Each row has a name. Each piece below is followed by the name of the row it came from, unless a question asks for something else. Each question is about the rows just above it. Places in a row count from 1.

[130 132 122 145 129] -> q_163
[ 85 106 171 103 161] -> q_531
[152 158 110 103 100] -> q_558
[110 110 178 102 116] -> q_793
[140 186 123 184 108] -> q_446
[150 130 129  87  98] -> q_677
[100 109 138 179 158] -> q_789
[150 128 158 121  67] -> q_827
[143 129  60 105 143] -> q_866
[ 86 114 189 150 142] -> q_884
[ 95 109 193 158 128] -> q_597
[117 123 121 134 168] -> q_757
Print row q_866.
[143 129  60 105 143]
Print row q_163.
[130 132 122 145 129]
Print row q_827.
[150 128 158 121  67]
Print row q_446.
[140 186 123 184 108]

[116 163 122 126] : q_211
[117 168 116 155] : q_660
[ 91  99 138  99] : q_665
[131 164 122 128] : q_577
[144 134 124 147] : q_724
[137 131 123 151] : q_15
[118 151 115 178] : q_971
Changed q_665: [ 91 100 138  99]. Place and old value:
2, [99]
Print row q_724.
[144 134 124 147]
Changed q_971: [119 151 115 178]. Place and old value:
1, [118]
Changed q_660: [117 168 115 155]. Place and old value:
3, [116]
One entry of q_665 was changed: [ 90  99 138  99]. Where, and from what?
1, [91]

[123 132 138 123 121 125 116 130 122 137 133 111 112 134 129 132 131 127
 123 113 130 135 127 123 114 143 140 139 134 144 120 114 122 132 120 128
 120 118 148 148 137 122 117 142 132 112 140 117 123 121 143 146 111 137
 121  99 120 133 128 111 130 127] : q_958
[121 130 117 130 123 121 125 121 133 138 143 139 128 131 135 131 126 128
 134 121 129 137 119 146 123 132 136 128 110 128  98 141 107 123 129 134
 126 128 127 129 116 146 130 114 150 104 124 125 109 138 134 117 110 139
 122 107 113 115 130 118 129 133] : q_932
[112 142 121 131 131 119 130 139 129 139 142 155 108 138 136 153 132 126
 140 130 136 136 135 144 140 121 132 127 122 129 126 139 124 137 134 122
 127 128 132 115 120 127 141 119 142 137 109 112 119 134 115 116 142 137
 132 133 124 129  95 135 108 127] : q_553
[132 120 135 135 131 135 144 134 125 119 114 124 128 131 128 153 133 123
 118 128 126 125 133 121 130 150 126 134 142 128 158 106 129 133 115 141
 127 120 141 126 137 102 116 138 114 142 140 127 147 114 129 142 132 130
 134 138 135 139 124 126 133 110] : q_711
[122 108 113 143 133 145 146 120 135 119 129  99 131 141 138 132 111 123
 133 123 129 145 136 119 137 129 114 116  97 116 115 123 118 130 134 134
 131 128 114 135 116 133 181 124 146 130 124 132 124 130 134 101 140 129
 117 138 140 116 123 112 128 131] : q_107
[132 131 119 124 121 126 129 127 127 133 115 146 117 158 117 145 134 127
 148 132 129 121 119 140 136 126 117 133 133 136 155 124 152 121 124 135
 144 126 133  92 139 147 138 124 127 158 113 108 123 129 115 155 117 137
 123 130 137 131 127 137 139 136] : q_274
[133  85 133 132 133 129 138 118 131 129 137 115 116 123 122 128 142 122
 129 123 132 135 132 129 136 132 139 139 146 120 160  96 122 126 115 140
 126 114 140 129 133 160 138 117 135 112 139 129 123 114 146 145 113 124
 126 123 112 128 148 115 140 129] : q_815
[122 130 138 129 118 124 127 142 125 136 120 126 120 102 131 125 130 123
 117 126 129 140 134 125 134 132 146 110 144 135 159 141 145 131 132 104
 137 130 137 132 128 131 111 129 127 123 140 129 140 122 151 133 115 120
 141 124 124 118 137 123 138 139] : q_592
Where does [122 108 113 143 133 145 146 120 135 119 129  99 131 141 138 132 111 123
 133 123 129 145 136 119 137 129 114 116  97 116 115 123 118 130 134 134
 131 128 114 135 116 133 181 124 146 130 124 132 124 130 134 101 140 129
 117 138 140 116 123 112 128 132] differ from q_107, and what was there?
62, [131]
asked: [133  85 133 132 133 129 138 118 131 129 137 115 116 123 122 128 142 122
 129 123 132 135 132 129 136 132 139 139 146 120 160  96 122 126 115 140
 126 114 140 129 133 160 138 117 135 112 139 129 123 114 146 145 113 124
 126 123 112 128 148 115 140 129]
q_815

[105 172 131 123] : q_532
[140 123 114 125] : q_136
[105 172 131 146] : q_915
[140 123 114 103] : q_434
[109 108 126 126] : q_514
Row and place of [146] in the named rows:
q_915, 4
Print row q_136.
[140 123 114 125]
Print row q_514.
[109 108 126 126]
One entry of q_532 was changed: [104 172 131 123]. Where, and from what?
1, [105]

[133 131 131  81 111] -> q_460
[157 107 172 108 117] -> q_178
[187 101 132 100 113] -> q_951
[133 131 131 121  98] -> q_74
[163 140 139 122 116] -> q_544
[129  82 150  92 150] -> q_618
[129  82 150 106  69] -> q_462
[108] is at row and place
q_178, 4
[106] is at row and place
q_462, 4
Print row q_544.
[163 140 139 122 116]
Print row q_951.
[187 101 132 100 113]

